Each row has a name. Each piece below is followed by the name of the row it came from. Each question is about the rows just above it. Some pieces are copies with a little noise.

(151): [-13  -2 -27   2]
(175): [-23  14  32   5]
(117): [-13  -2 -31   2]
(133): [-14  17 -29   4]
(165): [-15   2 -14  10]
(94): [-15   9  19  -1]
(114): [-24  21  80   8]
(92): [-14   4 -29   4]
(15): [-18   5 -14   0]
find: [-13  -2 -30   2] : (117)
find: [-13   4 -30   5] : (92)

(82): [ 20 -10  54 -22 -10  29 -13  39  16]
(57): [ -1  -7  69  37  15  22   5 -42  15]
(63): [-41 -33   7 -21  -1 -24   9   4  22]
(99): [ 30   3  54  49   8  17  21 -16  -2]
(121): [ 30   3 -51  49   8  17  21 -16  -2]
(81): [-27 -27  -8  27 -60   3   8 -53 -11]
find: [-40 -32   6 -20  -1 -24   9   4  22] : (63)
find: [-27 -26  -7  27 -61   4   8 -53 -10] : (81)
find: [ -2  -6  67  38  12  21   6 -41  14] : (57)
find: [ 17 -11  52 -23 -10  30 -12  41  17] : (82)

(105): [-56 -55 -44 -66  58  20  68  52  29 -21  13   5 -17 -47  -6  59  63 -35
  47  -4 -63  -2  55  46 -64  44 -67  35   0]
(44): [ 13   4  36  12 -10  32  44  18  54 -32  13   8 -68   4 -65  18  34 -33
  10 -44  38 -21  47  -8  53 -44  13   3 -18]
(52): [-13  15 -35   0 -63 -24   6 -53 -30 -49  -5   5 -43   3 -59  54  60  -9
  61  -1 -22  39  54  17 -36 -43  -9  42 -59]
(65): [-47  26 -32  12 -48 -24  12 -42 -41 -78  17  28 -57  16 -51  58  55 -63
  54  33  -2  -1  47  40  -3 -49 -17  62 -47]
(19): [-58  -3 -43 -56  42  55  54  36 -23 -52 -14 -27  15 -59  53  60  42 -39
  64  46 -35 -63  54  20 -17  51 -37  44  41]
(43): [ -6  19  33   8  55  68  37  70  60   2  35  13 -40 -36  18 -27 -48 -47
 -30  35  53 -69 -34  28  54  46   4 -29  64]
(108): [ 16 -56  40 -32   9  42  40  35  51  37 -44 -57  15 -40  -9 -31   5  61
   7 -43   7  28 -43 -48 -20  19 -37 -44  37]
(109): [-20   2 -69 -33 -40 -40 -13 -51 -25   5 -21 -34 -13 -26 -46  24  16  38
  -2  16 -69  47  42  37 -62 -20 -21  50 -20]
(11): [ 22 -32  -2  53   3   1  -5 -12  -8  58 -68 -77  53 -46  61 -23   8  26
  11 -28  10  -8 -50 -54  -3  25  60 -22  17]
find: [-13  15 -35   0 -64 -24   7 -52 -30 -49  -6   5 -44   3 -61  53  60 -10
  61  -2 -22  39  54  17 -35 -42  -9  41 -59] : (52)
find: [ 17 -57  40 -33  10  44  40  35  51  37 -43 -57  14 -38  -9 -31   6  61
   7 -42   8  28 -43 -48 -20  18 -39 -44  37] : (108)
find: [-58  -3 -43 -56  43  53  54  36 -23 -53 -13 -28  14 -60  53  60  41 -39
  63  46 -35 -62  55  19 -17  51 -36  45  41] : (19)

(194): [ 18   8   4   3 -10  -1  12 -13  17 -39 -11 -32   6 -13   6   2  19  13
  24 -22  20  -1  20  17  21 -15  23   9 -22  20  15  11  11   5 -10   3
  28  17]
(64): [ -8 -47 -32  18 -29  19   2 -26  18  -3 -21 -38 -41 -16 -11  18  12 -24
   6  18 -10 -15   0  -8  -3 -31   8  24 -52  -6 -25  19   4 -20 -52 -33
  33 -13]
(93): [ 31   0   7  14  39  -2 -12  -7 -10   9  10 -15  -7   3   4 -25   7   8
  12   6  21   0  28  15   3  14  -2 -31 -20   6   7   0  51  22  17   7
  -5  26]
(34): [ 43  48  36  13  67 -39  -6  -8 -36  -1  27 -23  30  28  22 -52 -12  29
   2 -34  33  -2  28  25  14  13 -11 -46   3  11  29  -7  26  54  57  33
 -30  38]
(30): [ 25  42  21   4  15 -15   5  -4 -12 -33  -4 -33  24  20  22 -32  14  29
  22 -49  29   9  20  18  11 -23   1 -19   8   5  34  12 -23  38  24  22
  -8  23]
(198): [ 21  40  17 -16   9 -16   9  11 -28 -34 -21 -27  34  24  24 -26   7  24
  16 -39  24  14  20  15  10 -15 -14 -20  37 -13  35   3 -36  24  12   6
 -18  11]
(88): [  7  41  19 -14   0 -37  15   0 -30 -30  -8 -22  40  15  18 -14 -25  18
 -12 -40  12  -6  -2  12  19 -12 -13  -3  27  -3  21 -10 -67  16   8   7
 -20   1]
(197): [ 32  57  45  17  59 -56   0 -15 -35   1  41 -14  45  22  18 -41 -37  28
 -19 -39  28 -18   9  27  26  16  -4 -30  -1  26  19 -16   2  51  58  42
 -28  35]
(37): [ -9 -32 -11  19  13   6  -4  -7   4  49  20  17 -16  -4 -15  21 -21 -25
 -25  49 -17 -17 -10  -8  -1  21  -3  16 -19   2 -33  -6  12 -14 -12 -15
   8 -11]
(160): [ 10 -30 -15   0  10   4 -21  -6  -9   1  -7 -14 -31 -15 -11 -19   7 -12
   6   7   0  -3  15  -1 -14   7  -6 -32 -30  -6 -16  -6  40  -9  -9 -13
  -6   9]
(85): [ 25  42  21   4  15 -15   5  -4 -12 -33  -4 -33  24  20  22 -32  14  29
  22 -49  29   9  20  18  11 -23   1 -19   8   5  34  12   0  38  24  22
  -8  23]
(110): [ 11  -6   3  21   7  12   0 -14  32   3  19   2 -11 -18  -7   9  18   4
  17   8  10  -4   8   9   8   7  30  10 -36  30  -1  11  55   5   7  14
  28  20]
find: [ 25  41  22   5  14 -15   5  -3 -12 -34  -3 -33  24  19  22 -32  14  30
  21 -49  29   9  20  19  10 -23   1 -18   9   4  34  13 -23  37  25  22
  -7  23] : (30)
find: [  7  40  19 -15   0 -38  15   0 -30 -30  -8 -21  40  15  18 -15 -25  18
 -12 -40  12  -7  -2  11  19 -13 -13  -3  27  -3  21 -10 -66  17   8   8
 -21   1] : (88)

(142): [-35 -12   3 -69   8 -21  13  26  42  17  14  48  -5 -22  55  46  17  -5
  10 -29  27 -14  -3  50  41 -15  -3  32   0   8 -45  24  29  47  16   9
   5 -15 -28  -2   4 -16   7  28   6  56  11 -26 -45  49 -14   8]
(42): [-47 -12 -22  68 -41   5 -55 -29 -32  25 -37  -4 -11  -8  -8 -27   9 -20
  15  21  12  -6 -13 -21 -20   1   9 -36  10   8  23 -25 -42 -34 -25   0
 -23  24   8 -40   2  50  -4 -10  12 -48  14  -4  79 -16  -1  -2]
(26): [-67 -37  -4  31 -47  -2 -48 -13 -21  40 -40  35 -22 -33  25   1  29 -44
  25  -1  43 -18 -18   4  -7  -9  10  -8  10  15 -21  -7 -23   4 -17   6
 -26  18 -17 -33  -4  44  10   8  22 -19  30 -28  63  24 -15   7]
(100): [-10  23 -38  73 -38  10 -26 -25 -42 -10 -35 -25   4  -8 -28 -40  -5 -11
  -8  11 -15   9 -16 -50 -23  20   7 -14   7 -28  39 -31 -26 -17 -12 -11
 -18  24  32  -8   0  27  22 -21   4 -57  11   7  58 -28   3   6]
(148): [-26 -22  24  41  -7  47 -37 -25  14  44  -9  14 -16  21   1 -16   6 -11
  28  44  12 -16  17   8 -20 -21   7 -57   2  24   3  -7 -36 -73 -32  -4
 -12  11  -3 -43  -6  44 -49  -8   9 -19 -10  -1  63 -20   4 -19]
(87): [ 30  10  -4  25  26  29  20 -13  -4 -29  22 -47  15  41 -41 -33 -40  47
 -16  29 -45  16  25 -33 -15   7  -6 -26  -6  -2  47  -2  -5 -51  -6 -18
  14  -3  16  23  -9 -13 -28 -28 -16 -19 -34  35  -9 -52  19 -16]
(33): [ 22  15 -27  62 -19   5   2 -17 -49 -33 -18 -43  19   4 -53 -44 -31  -2
 -26   6 -34  20 -11 -59 -33  28   1  -2   4 -30  47 -27 -10  -4   1 -18
  -4  11  38  17   5   4  25 -21  -4 -52  -1  24  27 -40   8   6]
find: [-10  22 -38  73 -37  12 -26 -26 -42  -9 -35 -26   3  -7 -28 -40  -5 -11
  -9  10 -15   9 -15 -50 -24  20   6 -15   7 -29  40 -31 -27 -18 -12 -12
 -17  24  31  -9  -1  28  23 -21   4 -56  11   8  58 -27   2   7] : (100)
find: [ 23  15 -26  63 -19   3   3 -17 -47 -32 -17 -42  18   4 -52 -44 -31  -3
 -27   7 -35  20 -10 -59 -34  30   1  -2   4 -29  47 -26  -9  -5  -1 -17
  -5  11  39  16   4   5  25 -21  -4 -52   0  25  27 -39   7   7] : (33)
find: [-47 -12 -21  68 -41   4 -55 -30 -32  26 -38  -4 -12  -8  -9 -27   9 -20
  15  21  12  -7 -13 -20 -19   1   9 -37   9   7  24 -25 -43 -34 -25   0
 -22  24  10 -41   2  51  -5 -10  13 -47  13  -5  79 -15  -1  -3] : (42)
find: [-34 -13   3 -68   7 -20  12  27  42  16  13  49  -5 -24  57  47  16  -5
  11 -30  25 -13  -3  50  41 -14  -4  32   0   8 -45  25  30  46  16   9
   5 -16 -29  -3   4 -17   6  28   5  57  11 -26 -47  48 -13   8] : (142)

(35): [ 21 -12   0 -22   7   3 -13  13 -12   3 -16 -16  27 -32  14 -22 -40   3
  19 -12  39   4  12  31   9   2  18   3   4  38  11   9   2  24  20  11
   9   2 -33   9 -54 -36 -19]
(83): [ 10  17   3   9  -1   1   4  13   3   0  30  13  17  26  -4  -1  19  -6
   7  20   3  -9  14 -12   3   3   2   1 -26 -10   0  -9  17 -20   0  -5
  -8 -13  19 -12  13  12   0]
(73): [ 25 -16  -7  -2 -10  15 -26  -4  -7  -7 -27 -19  33 -34  24 -23 -43  -1
  23 -20  50  29   3  41  24  -2  23  22  24  60  40   1 -15  40  23  16
   5 -13 -38  53 -60 -39 -22]
find: [ 17 -12  -1 -22   6   7 -10  13 -10   1 -16 -15  24 -34  15 -19 -39   2
  18 -14  39   6  13  30  11   1  17   1   5  39  12   8   2  27  22   9
   9  -1 -32   9 -52 -37 -20] : (35)
find: [ 22 -17  -7   0 -11  16 -26  -5  -3  -6 -26 -19  33 -32  24 -25 -42  -3
  25 -21  51  30   5  43  24  -1  25  23  23  57  40   2 -14  38  23  15
   7  -9 -37  52 -60 -41 -24] : (73)

(7): [  1 -15 -21   4]
(29): [ 34 -16 -28  61]
(54): [ 14   1 -19  -7]
(111): [ 29  -4 -23  31]
(77): [  5  -1 -13   2]
(144): [  6 -18 -26  20]
(173): [ 6 16  5 -4]
(21): [ -1 -17 -20   0]
(102): [54 79 29 -2]
find: [ -1 -19 -21   0] : (21)
find: [ 34 -16 -29  62] : (29)
find: [  4  -1 -14   2] : (77)
find: [  7 -19 -26  20] : (144)

(95): [ 18   4 -30   6 -18   9   9   8 -23 -47]
(66): [ 38  12 -50 -18 -44  17  18  30 -58 -80]
(122): [ 38  12 -53 -16 -44  19  19  32 -60 -82]
(58): [ 38  12 -43 -20 -42  13  13  26 -52 -78]
find: [ 19   3 -29   7 -17  10  10   9 -22 -46] : (95)
find: [ 40  14 -43 -21 -42  13  12  25 -54 -78] : (58)

